[ -20   16  -29  242   86 -153   62   86 -154  -61  -26   25  345  -26
  239  -38 -225   94 -186  -70 -370  -50  151  190 -132  -99  -18   71
   25   80   17   52   -7   56  139   29] => z985
[-251 -210  -35  -48  336  107  -93  -61 -156  -41 -189 -347 -233  -42
 -106   77  118  431 -220  115  102    9  121  145  -14  167  -42  -42
  172   42  -94  107   58  401 -203  199] => z9
[ 364   95 -104 -314  139  -32  -47  -73  410 -100 -104  -14  383  -31
   69  -28   48 -183 -149 -194   84 -166   58 -235  453   82 -288  -50
    8   89  450    3   39 -388   85  -88] => z379
[ 131  223  -68 -175  -81   67  135  234 -173 -152   68  126 -134 -276
   93  151  348  117   75   36  -71  116  208  144  100 -280 -114  -56
  -37   36 -382   36   13   65    4 -384] => z9
[ -50  141 -115   81 -174 -101 -191  -31  122 -147   32  -17  -26  -75
 -315  221  442  103  177 -209  -62   88   -3  259   69 -272   51  -84
   46 -125 -305  106  275  131 -132   78] => z396
[  11 -313   30 -178  255  182 -230 -197  225   38 -146   -5 -231 -220
 -165   14  226 -115  127   26  300  106  204 -197  226   25 -102   27
  -25   34  -67 -145  143 -181  -80   82] => z985
[ -34   54   19 -155   64  110   52  237  -97 -277 -180   46 -382 -138
  -93  115 -209   -8  303  -89  224   42  419   56   95   93 -202 -198
  -91  107 -167 -120 -487 -322   62 -253] => z396
[  28   87 -328  -49  103   71 -346 -308  867  -93  -28   93  274 -190
  125  181  171 -199 -133  -91  187  -73  -74 -161  337   19 -258  169
  245  108  108 -120   60 -220  -24  244] => z379
[ -49 -155  215 -168  366  324 -143 -101  299  -59   26   30 -160  -19
   98   85  172  280   76 -139  326  -37 -203 -598  -53  188 -172  383
 -132  -59 -469  222  180 -125  534   69] => z329
[ 134   25  194 -297   51   28 -196    2  148  -95 -100 -328   88  125
 -222   -5  222   82  116    0 -192  -21  252  -15 -216  188   58  -73
  -81  -17  372   12 -295 -204  387   68] => z952
[ -23   46   21  178  287  473  152    1  101  120 -262  120  -99  143
 -146 -260 -159  149 -464  140  -66 -322  -67 -460  -91 -138   -3  168
  219 -140  -67 -162 -296  220 -258   46] => z274
[-187   81  102  113   76  -71   81   48 -164  330  -23   14  532  -76
   25  106 -140  -18 -157 -434  -52   34  -55  -58  180   -9 -501    5
  185   12 -373 -363 -321  314 -163  -58] => z274
[ -12 -142 -333 -154 -166  -58  -19   49  186  128   -1  -72  593 -152
  193   64 -157  -17   87 -120 -140  -63 -116  -96   14   54 -215   85
  424  154  391   36  -87   57  -27 -221] => z274
[ 201   52  -40 -267  -84   68   -5  -72 -269    4 -156  185 -507 -240
 -273   41  591 -102  332 -242  -60   66   95   22 -154 -236   28   23
  161 -107  -28  240  123  385 -117 -316] => z396
[ -76  -24  -12  -69   73  156   -5  337  421  254  101   21 -109   28
   12 -172  -95  -62 -435   70 -101 -480 -198 -261  375  167    8  264
  -40    8   20  -62   -4 -193  259  -80] => z396
[ 128 -142  105  227  322  381   97 -118  145  -58   38    2   77 -302
   79  -79    4   28 -419  218  272  -22  158    4  309 -173 -195   10
 -240  220 -130  -88 -256 -239   78  244] => z9
[ -79    0   48  -15  -37  170 -152   62 -193  -53   33   32 -393 -233
 -148  140  355   80  -37  -40   74  -38  103  171   85 -195  -60    3
  -35  164  -25 -106   24  217  -36 -138] => z329
[ 207   63  228 -172   83  285   21  114 -232  281   17  101   83  -33
 -309  100  -59  -75 -102   -2 -249   83  457  -67  104  152 -188 -209
   28  218 -109 -380 -629  170    7 -134] => z329
[ 343  296 -174 -337  186  168  116 -476  179  185 -399   12  -10   53
  124   21  -39  115   13  205 -228   37  199 -505   81  507 -101 -269
  -30  -36  -80  366   42 -226  112  299] => z688
[   4  -85    4   71   30  258  184  321  -14  -29  -64 -154  260 -260
 -292  236 -109   81  157 -129 -146  -77  287  109   75 -106 -179  -21
  106  240 -257 -233 -351  -93  -22 -540] => z329
[ -61  288  -91  159   11 -117 -134 -214 -197  683  264  327  899  186
  134  121  105  -80 -196  -20 -190  540  142  -90  393  -64 -260  204
  167   39 -150 -175  132  165  182  420] => z952
[  78   25  119  -57   28 -114   23  -81 -418  196 -175  356  272 -252
 -137   -5 -108 -327   -1 -233 -164 -354  224 -239  -67   14 -123  193
  271   75 -315 -140   74  -80  122 -502] => z985
[ 125  171 -221 -284  -22  206   76 -258  -36   19   22   49 -351    2
  -51   80  255 -259  -16   80  387  457   25    4  251  -79  -91   -2
  172  125 -182   81  -82 -100  -26   28] => z274
[-269 -164 -341  267   -3  294  185   49 -224  146  -35 -105 -259   -3
 -306  106 -429   55  -79   74 -112  270  226  132  271  247 -180 -218
  218  215  -50   13   39  233 -269  232] => z274
[   4  -94   26   11   22 -189   41  215 -376   64  -75 -148  150  -87
 -172  -53   77  101    1 -176 -394   10  -55  211 -239  277 -147   14
  291 -156  166   25  102  615  283  118] => z379
[ 282   78   57  -59 -135  241  -71  220 -162 -141   62  130 -411 -168
 -216  -96  136 -121   39 -136  260 -153   73  199  130 -387  -25   -4
   43   45   28 -170 -147  181 -297 -197] => z379
[-170  252  -70   23 -101    8  213  148 -110  347  206  235  675 -118
  249   81  -38 -244 -134 -114 -264  435  388   91   74 -420   59  538
  191  243  -46 -554 -274 -141  256 -233] => z329
[  82  309  -66 -161  149 -136  -40  199   -4  -20  130  242   20 -289
   -2  121  352   73  -80 -131  -93  199  210   84  196 -205 -215   66
  131   22   62  -89 -136  165  -65   69] => z379
[ -96  -15 -241  189  -35   58 -242  120  272  273   88    6  438 -169
  331  155 -185   85   66  140 -427 -164 -100   67  309  322 -231 -119
   62  140 -235 -187   27  -61  164   11] => z9
[  12  218 -410  -56   -6   -4  201  447 -163   40 -450  337 -254   25
   -6  -48  265 -243 -194 -440   67 -210  139  115   93 -189 -108  185
  158 -113   83 -143 -348  149 -115 -276] => z952
[ 247  180   33 -362  130   -7  -11 -510  136 -302   76   36  -81 -138
   23   83   71 -129  -25   31    5  136 -104 -395 -332  477 -120 -174
   84  118  174  103 -478 -147   40  173] => z9
[ 252  257  -72 -135  215  -66 -360 -132 -366 -104   57  -63 -433  -36
   36  103 -194   26 -230  -55 -584  -76  125   20  227  388 -112 -337
   27  495  761  -86 -349  -77   49  135] => z274
[ 103  -72  118   22  228  343 -131 -328 -109  134  -43  103 -442 -266
  -33  -97  168 -177   79 -175    9  -71  132 -303  367   63 -184  -59
 -367   31 -287 -157   59 -338   80   59] => z688
[ 141 -211 -378 -185   52  -48   64  216  104  116  168  -24  484 -152
  -18  104  287   42  253 -131 -129  249  -83  238  390  142 -387 -226
  287   50  356  399  250  254   37 -188] => z379
[ 146   96 -133  333 -156   -9   95  211   75  359  -85 -167  601  176
   98   95 -242  171 -368  299 -432   44  234  264  136  139 -267 -133
    4   -9 -110  -20  -68  423   62  314] => z985
[  80  163  377 -104  -17   -4  202  168  -69 -104   32  -39  514 -200
  113  -94 -331  -35  260 -156  364  123  -77 -244 -141 -179 -168  244
  -26  -16 -409 -291 -320 -562  378  -94] => z952
[-154 -197  -23   52  -26 -141   -2   12  490  181  130 -108  843  194
   53   62 -185  228   68  146   21   72  -85  182   31  228  -14 -171
  137   77  605  109   10  275  121  182] => z379
[  -1  260  268  -43   75  184   40  434   73  228 -233  197  187  109
 -343 -120  280 -107 -144  137  202  -13  198  160  -66 -110   33   29
  -41 -208 -345 -342 -415 -320  374  179] => z985
[-158 -201  334   38  -41   16  240  189 -355  312 -270  104 -192 -272
 -206  -94   77  -34  -39  136  379   46  240  104  236 -291  -52 -240
 -299  -35 -516 -257 -217  -94  198   38] => z952
[ 114   58  -97  -78  -53   26  -86  280  175   53  124   31   72  -80
 -329   27  472   81  148   -4  214    4   85  160  224 -128 -170    7
  104 -181  258   49 -173  286 -243  -56] => z9
[-144  112 -238  -39 -175   73   42  255  176  121   71  -95  -57 -258
  -97  199  256  -24   43 -147  -36   78   16  239  339 -199  -89   36
   26  217  303 -197  100  -51 -179 -256] => z688
[-107 -151    5 -158   44   77  -91   71  165   45 -119  -66 -221 -154
 -144   31  442   59  -23 -132  201 -214   77   53  286 -219   75   26
 -142  -22 -162  -57  217  -17 -149 -186] => z329
[ -80 -116  193   87   -2  -18  -80 -243  702 -255   25 -710  311  107
 -120  168 -163   91   16  399  348  248 -233  102 -162  159   20   16
  -32  286  852  -23   39 -261  181  298] => z952
[  65 -338 -182  298   34  539  -22   78   88    5  -35  -11  201  115
  -86   19  -24  173 -309  321  311 -241 -140  155  134  173 -159 -177
  -13  155 -108  152  100  240   78  124] => z952
[ 397  294   89 -224  -40  290   63 -304 -250  139  -69  -59 -766  228
 -192 -169 -550  -88  -19  200  -20 -317  -12 -504  -35  535  277   66
  -35  209  277  251 -193 -217   13   28] => z396
[-451 -151 -141  253  -64  220  190  254  505  -21 -111   33  105  334
  221   78  272  308 -250  605  484  118   25  133  -70 -448   30  -46
 -220 -147  -64   25 -459  -34  158 -122] => z274
[  17 -236  136  -21   66  135    5  385  114   43 -236 -331  149 -133
    3  137 -388  175   38  358 -265   23  107  185 -159  230 -307 -276
  268  185  -85 -102 -414  207  282 -109] => z329
[-482  -54 -225  233  205   96  255   81  418 -236 -347   30 -128  -54
   19   71   69  291 -465  325  277 -256   85   97   -5 -115  -74 -188
  -32  -10 -132  393  -82 -186  -81  101] => z9
[  51  317 -245  -90 -109   97  124 -211  144   57  176  193   17   84
   67 -216  -20 -160 -188 -153 -126  -99 -170 -330  124  -22  247  356
  150  -89   62  -97   68  -94  -24   52] => z379
[ 114   72  217 -147  129  198  183  327 -597 -280 -121   92 -140 -187
 -255  -29 -258  364  209 -132 -203  -75  174 -114 -576   77 -152 -256
  225   15  -78  107 -522  176  -36 -172] => z379
[ 235 -122 -354  128   38  373  186   26 -559   97 -126  -12  428  -85
  -80   39 -104  194 -140  276 -202  -76  103   49  -73  246 -194 -194
  259  143 -172  286   96   60  -10  -97] => z688
[ 137  125  372 -125  176 -123 -181  120  186 -370  -75 -160   42   97
   49  -39 -459   50 -198  -67 -211 -229  228  -37 -104   47  -48 -150
  -37  144  207 -143 -201 -232   73   17] => z9
[ 123  174  -75  -29 -385  481  282   -6  255   46  -14 -123  210   31
 -449  304  108  -51  -33  -29   98  267  130 -110 -260    3   78  285
   74  202  -32 -100   -1    2  230   40] => z329
[-109 -364   41  112   88 -288   80  245   67 -105  139 -167  737 -459
  -43  -61 -146  -12 -132 -121 -119 -155  168   33   -9  108 -322  364
  225 -120 -116  -33  358   70  341   41] => z688
[ -88 -129  -22   29 -160  293   69  -86  426 -175    7   -7  -11 -180
  160 -210  -70 -216   28 -228  -20   -8 -244 -172 -167 -167  -85  176
   70  -46  167  -32  161  -76   98   76] => z9
[ -59   29 -270   50 -227   51   10   75   74 -125  240  -63  197  -48
 -321  345  430  141   35   28  -97  153  130  112   63  -86  -78  -18
   55   15  -28  -52   58  198  -94 -296] => z688
[ -45   15  -91 -103 -108 -128 -112 -131 -236  -91  -10   89 -158 -255
 -203   55  444   -8  103 -308   -3   20  125    2   79 -189 -137   -2
   90 -121 -141   38  171  290 -128  -38] => z952
[  52   11 -275 -432 -126  -25  -23  205  234  -22  343   11  214 -290
  -26   71  505    5   78 -199  -66   94  -49   32  228 -209  -81   48
  163  200  719  146  -26  -61 -221 -321] => z329
[ -30  -58   75   -8  -16  246  -98 -101  132  137  -53   68  427  -51
 -106  -31  -72  116  342  164  114  327  448 -213 -108 -159 -125  183
  168 -219 -561  -54 -199 -184  314  254] => z985
[  99  222 -215  -53 -229 -102  -23 -233  -63  -35  458  274  -62 -348
  -98  -11  519 -221  161 -220 -265  222 -240 -131  199 -156 -164  -12
   75 -109  135   99  283  109 -145  -53] => z688
[-198  163   27 -119   46  105  201  445  251  430   37  307  132  -78
   51  -59  177 -111  -78 -326  335  158  267  270  220 -279  -98  307
   -5   25  -23  -77 -246  103  -26   94] => z985
[-100  -39 -645  307 -274  -49  -38  -58  436 -120  130 -147  434   91
  235  184 -370   75   16 -105 -445   97  -25  131  338 -135  -91   76
  335  216  473  114  356  204 -142  -97] => z274
[ 155  -56  163  204  172  191  178  166  -71 -144 -127   33   77 -159
  171  -75 -157   -9 -292  -51   51   47  -69  189 -212  -56 -196   -9
    5   40 -265 -168   -7  377  -95  227] => z9
[ 135  160 -178  -97   37  135 -125   68 -312   61  136  185 -267 -101
 -174  114  322  139 -139  -97   89  -41  -58 -112  282 -172 -173  -14
  100  106   56  117  -44   94 -249 -144] => z688
[  34  253  -79   48 -114  328   89   42  335  201   46  272 -420  291
 -143 -178  -18 -259 -295 -154   13 -204 -399 -392  222   83  134  136
  -94  -60   66 -238 -115   31  -12   88] => z952
[ -19 -169 -118  153 -320  277  286  148  -83   -2 -238 -108 -176  228
 -373 -170 -172  -43 -179   14  529 -308  301   37  209 -188  -99  -47
 -108 -189 -113   10 -179  144 -396 -197] => z985
[  16  -19  -75   68 -125  -26 -235   69  659 -158  181  -28  180  -73
  -45  130  164  -75 -179  199   43   58  -88  148  159    0   19   33
  -61  127  409 -155   67 -125  271  310] => z396
[ 138 -136 -175 -163 -122 -121  -28  359  387   59 -146   14  177 -155
 -197  165  328   22  177 -187  367   -1    8  261  294 -198   -5   63
  140  -35   85  -95  -35  245  -32 -104] => z9
[ 451  256  195 -338 -140  -87  -17   84   86  208  140  243  865  -22
 -179  -22  257 -203 -228 -232   13   13  421 -263  167 -360 -388  296
  193  -36  158  104 -399  -91  529  -94] => z952
[ 430  267   88 -115 -186  288   29   79 -539 -291  -27  -61 -153  327
  -41 -199  312   -6 -176 -241 -334 -164   -4  368 -288 -108  -57 -527
 -244 -127 -147  425   58   48  -17  -78] => z688
[ 113   78  293 -188   52  281  -48 -162 -218 -136  -91  -71 -197  -87
 -145  -69  -77  -56  158 -141  -87    0 -150  -68 -217   83  -96 -362
   67  151 -168 -104 -510 -158  214  -78] => z952
[ 138  223 -143 -179  401 -113  -64 -222  -38 -180  -69  186  -22 -237
  219   36  189  -76 -270 -139  -76  -70  -93 -179   71  217 -204   50
  141  176  118   91 -134 -129  129   83] => z952
